Below is a small trained network, with its code and all its weights. Each question gives an input and a target symbol and asks what happens when units are switched off, that is, made to give their printed mean instead of their output.

import numpy as np


def w(rows, s, z=0):
    codes = np.array(rows[::2]) - 128.0
    scale = np.full(codes.shape[1], s)
    scale[-1] = z or s
    return codes * scale


def f(y):
    return np.maximum(y, 0)


def softmax(a):
    e = np.exp(a - a.max(-1, keepdims=True))
    return e / e.sum(-1, keepdims=True)


def log_softmax(a):
    a = a - a.max(-1, keepdims=True)
    return a - np.log(np.exp(a).sum(-1, keepdims=True))


def net(x, mask):
    ids = ['ΓΔΛΦΩεημξσψ'.index(c) for c in x.split()]
    T = len(ids)
    res = E[ids] + P[:T]
    u = 0
    for l in range(3):
        r = res
        for j in range(2):
            rows = slice(2 * j, 2 * j + 2)
            q, k, v = (r @ M[l][rows].T for M in (Q, K, V))
            z = softmax(np.where(np.tri(T) > 0, q @ k.T / 2**0.5, -1e9)) @ v
            o = O[l][rows]
            res = res + np.where(mask[u + j], z, o[:, -1]) @ o[:, :-1]
        u += 2
        y = f(res @ A[l][:, :-1].T + A[l][:, -1])
        res = res + np.where(mask[u : u + 4], y, B[l][:, -1]) @ B[l][:, :-1]
        u += 4
    return log_softmax(res[-1] @ U[:, :-1].T + U[:, -1])


Q, K, V, O, A, B = {}, {}, {}, {}, {}, {}
E = w([
[126,52,175],'Γ',
[142,168,179],'Δ',
[205,193,176],'Λ',
[154,174,176],'Φ',
[194,173,159],'Ω',
[119,96,116],'ε',
[84,72,115],'η',
[89,9,172],'μ',
[234,172,234],'ξ',
[114,125,152],'σ',
[119,95,15],'ψ',
],0.015)
P = w([
[41,160,180],'0',
[241,52,67],'1',
[193,2,25],'2',
[196,6,16],'3',
[192,23,34],'4',
[167,28,35],'5',
[191,80,66],'6',
[239,137,81],'7',
[158,121,91],'8',
[115,91,79],'9',
[176,140,74],'10',
[190,187,81],'11',
[115,158,94],'12',
],0.0047)
Q[0] = w([
[92,113,250],'0.h1',
[118,91,97],'0.h1',
[121,221,111],'0.h2',
[191,49,165],'0.h2',
],0.014)
K[0] = w([
[123,226,190],'0.h1',
[72,189,133],'0.h1',
[166,154,160],'0.h2',
[55,193,5],'0.h2',
],0.012)
V[0] = w([
[94,63,133],'0.h1',
[179,148,92],'0.h1',
[180,51,155],'0.h2',
[43,199,251],'0.h2',
],0.012)
O[0] = w([
[45,238,190,148],'0.h1',
[172,187,114,146],'0.h1',
[90,244,116,157],'0.h2',
[2,35,80,3],'0.h2',
],0.0079,0.015)
A[0] = w([
[188,141,86,2],'0.n1',
[118,99,28,75],'0.n2',
[102,73,176,128],'0.n3',
[110,178,7,55],'0.n4',
],0.014,0.0025)
B[0] = w([
[37,81,130,255],'0.n1',
[124,251,151,140],'0.n2',
[114,64,67,140],'0.n3',
[251,95,127,197],'0.n4',
],0.011,0.012)
Q[1] = w([
[209,90,173],'1.h1',
[81,49,213],'1.h1',
[93,126,246],'1.h2',
[114,202,86],'1.h2',
],0.012)
K[1] = w([
[105,121,57],'1.h1',
[56,62,120],'1.h1',
[252,165,121],'1.h2',
[124,174,182],'1.h2',
],0.014)
V[1] = w([
[61,134,153],'1.h1',
[192,122,47],'1.h1',
[7,108,141],'1.h2',
[173,144,195],'1.h2',
],0.014)
O[1] = w([
[190,206,114,24],'1.h1',
[88,7,193,255],'1.h1',
[90,231,254,47],'1.h2',
[97,184,2,144],'1.h2',
],0.0079,0.013)
A[1] = w([
[26,149,129,212],'1.n1',
[82,109,152,20],'1.n2',
[245,106,96,107],'1.n3',
[148,179,170,3],'1.n4',
],0.011,0.004)
B[1] = w([
[221,86,106,148],'1.n1',
[104,250,106,161],'1.n2',
[39,134,222,251],'1.n3',
[69,90,45,175],'1.n4',
],0.013,0.018)
Q[2] = w([
[86,128,138],'2.h1',
[150,8,156],'2.h1',
[120,119,145],'2.h2',
[114,131,71],'2.h2',
],0.017)
K[2] = w([
[149,204,112],'2.h1',
[247,112,228],'2.h1',
[124,78,168],'2.h2',
[55,117,83],'2.h2',
],0.012)
V[2] = w([
[54,108,65],'2.h1',
[102,145,118],'2.h1',
[252,127,111],'2.h2',
[122,175,192],'2.h2',
],0.016)
O[2] = w([
[234,104,122,148],'2.h1',
[155,118,101,133],'2.h1',
[43,97,194,2],'2.h2',
[7,128,84,148],'2.h2',
],0.013,0.041)
A[2] = w([
[71,75,10,99],'2.n1',
[97,28,255,199],'2.n2',
[181,96,102,254],'2.n3',
[71,72,210,142],'2.n4',
],0.0096,0.0041)
B[2] = w([
[198,131,202,213],'2.n1',
[211,127,8,141],'2.n2',
[36,140,170,252],'2.n3',
[48,119,98,146],'2.n4',
],0.014,0.031)
U = w([
[135,153,127,51],'Γ',
[110,150,151,148],'Δ',
[145,93,55,132],'Λ',
[87,142,152,33],'Φ',
[147,95,72,218],'Ω',
[70,111,113,140],'ε',
[121,146,136,128],'η',
[197,147,87,52],'μ',
[97,116,68,132],'ξ',
[118,140,139,255],'σ',
[157,2,176,112],'ψ',
],0.0097,0.0034)

Each question gives the input, a string of symbols that net reads in full, and the target symbol t.
The units are the heads (2 rows each of Q, K, V and O) and the neurons (one row each of A and B). Each row of codes is followed by its name. A weight is (code - 128) times the scale printed after its matrix; where a second scale follows, it is the last column's (O, A, B and U).
mask holds one flag per unit, layer by layer, with each layer's heads first. A switched-off unit (its flag False) gives its mean, the last column of its rows in O or B, instead of its output. The means were averaged over made-up inputs and are rounded, as every weight is.
A unit's drop is (log p(t) with every unit on - log p(t) with that unit switched off) / (log p(t) with every unit on - log p(t) with every unit switched off).
The circuit of an input: a set's keep is (log p(t) with only the set's units on - log p(t) with every unit switched off) / (log p(t) with every unit on - log p(t) with every unit switched off). Starting from the 12 units with the biggest drops (on a tie, the unit counted first), units are removed one at a time, each time the one whose removal leaves the highest keep (on an exact tie, the one counted first), for as long as the keep stays at least 0.8.
circuit, biggest first: the units of the circuit, biggest drop first
unit that matters most: the unit with the biggest drop
k most important neurons: the k neurons with the biggest drops, biggest first
top k neurons in layer l: the k neurons of layer l with the biggest drops, biggest first
heads that matter: for each layer, one digit per head in row order, 1 if its drop is at least 0.15 and else 0, layers parted by /
input Λ ψ μ μ ε, target μ: 3 most important neurons => (0.n1 1.n3 0.n4)
input ε Λ ψ, target ε: top 3 neurons in layer 0 => (0.n1 0.n4 0.n3)
input Λ ψ μ Φ, target μ: circuit, biggest first => (1.h2 2.h2)
input σ ψ Λ σ Γ ψ Φ, target ψ: circuit, biggest first => (1.h2 0.n4 2.n1)
input ψ ψ Ω, target ψ: heads that matter => 00 / 11 / 10
input ψ ψ ψ Λ, target ψ: circuit, biggest first => (1.h1 0.n4)
input ψ ξ Δ ψ ξ ε μ ψ, target ψ: circuit, biggest first => (0.n4 1.h1)
input ψ ε Δ Φ η ψ ψ Ω ψ ψ Γ, target ψ: unit that matters most => 0.n1
input μ Δ ψ Φ μ Ω ψ σ Ω Ω ψ Γ, target μ: circuit, biggest first => (0.h2 2.h2 1.h2)
input Φ σ ψ μ ψ Φ σ Λ μ, target Φ: heads that matter => 11 / 11 / 11
input Δ Φ Λ μ ψ ψ Δ, target ψ: heads that matter => 00 / 01 / 00
input ε μ Φ Λ Λ ψ σ, target ψ: circuit, biggest first => (1.h2 2.n1)
input ψ η μ ε ψ μ ψ σ ψ ψ ψ μ, target ψ: heads that matter => 00 / 01 / 00
input ε Δ ε ψ μ ψ ε μ σ Γ ψ Ω, target ψ: top 2 neurons in layer 1 => (1.n2 1.n3)
input ε ψ Ω ψ Γ σ Ω σ Λ ψ η ψ, target ε: circuit, biggest first => (0.h2 1.h2 2.h2)
input ψ ψ ψ ψ, target ψ: 2 most important neurons => (0.n4 1.n2)
input ε ε Ω ψ ξ Δ ε σ Γ, target ε: top 3 neurons in layer 1 => (1.n3 1.n4 1.n2)
input Λ σ Γ, target Λ: 2 most important neurons => (0.n4 0.n1)
input Γ η μ Δ, target μ: 4 most important neurons => (2.n3 1.n4 0.n4 2.n4)
input Φ ψ ξ ψ ψ, target Φ: unit that matters most => 0.h2
input ξ Φ ψ Ω ξ, target ξ: heads that matter => 11 / 01 / 11
input ε μ ε Φ μ, target ε: heads that matter => 01 / 01 / 11
input Φ ψ ε ψ ψ Ω Γ, target Φ: 2 most important neurons => (0.n4 1.n3)
input Δ ψ μ ψ ψ ψ Λ ε ψ η ψ, target Δ: 2 most important neurons => (1.n4 1.n2)
input μ μ ψ ψ ψ Δ ψ Φ μ ξ, target μ: top 2 neurons in layer 2 => (2.n3 2.n1)
input μ μ Ω, target μ: heads that matter => 11 / 11 / 00
input Λ Δ ψ μ ψ ε ψ, target Λ: 2 most important neurons => (0.n1 1.n3)
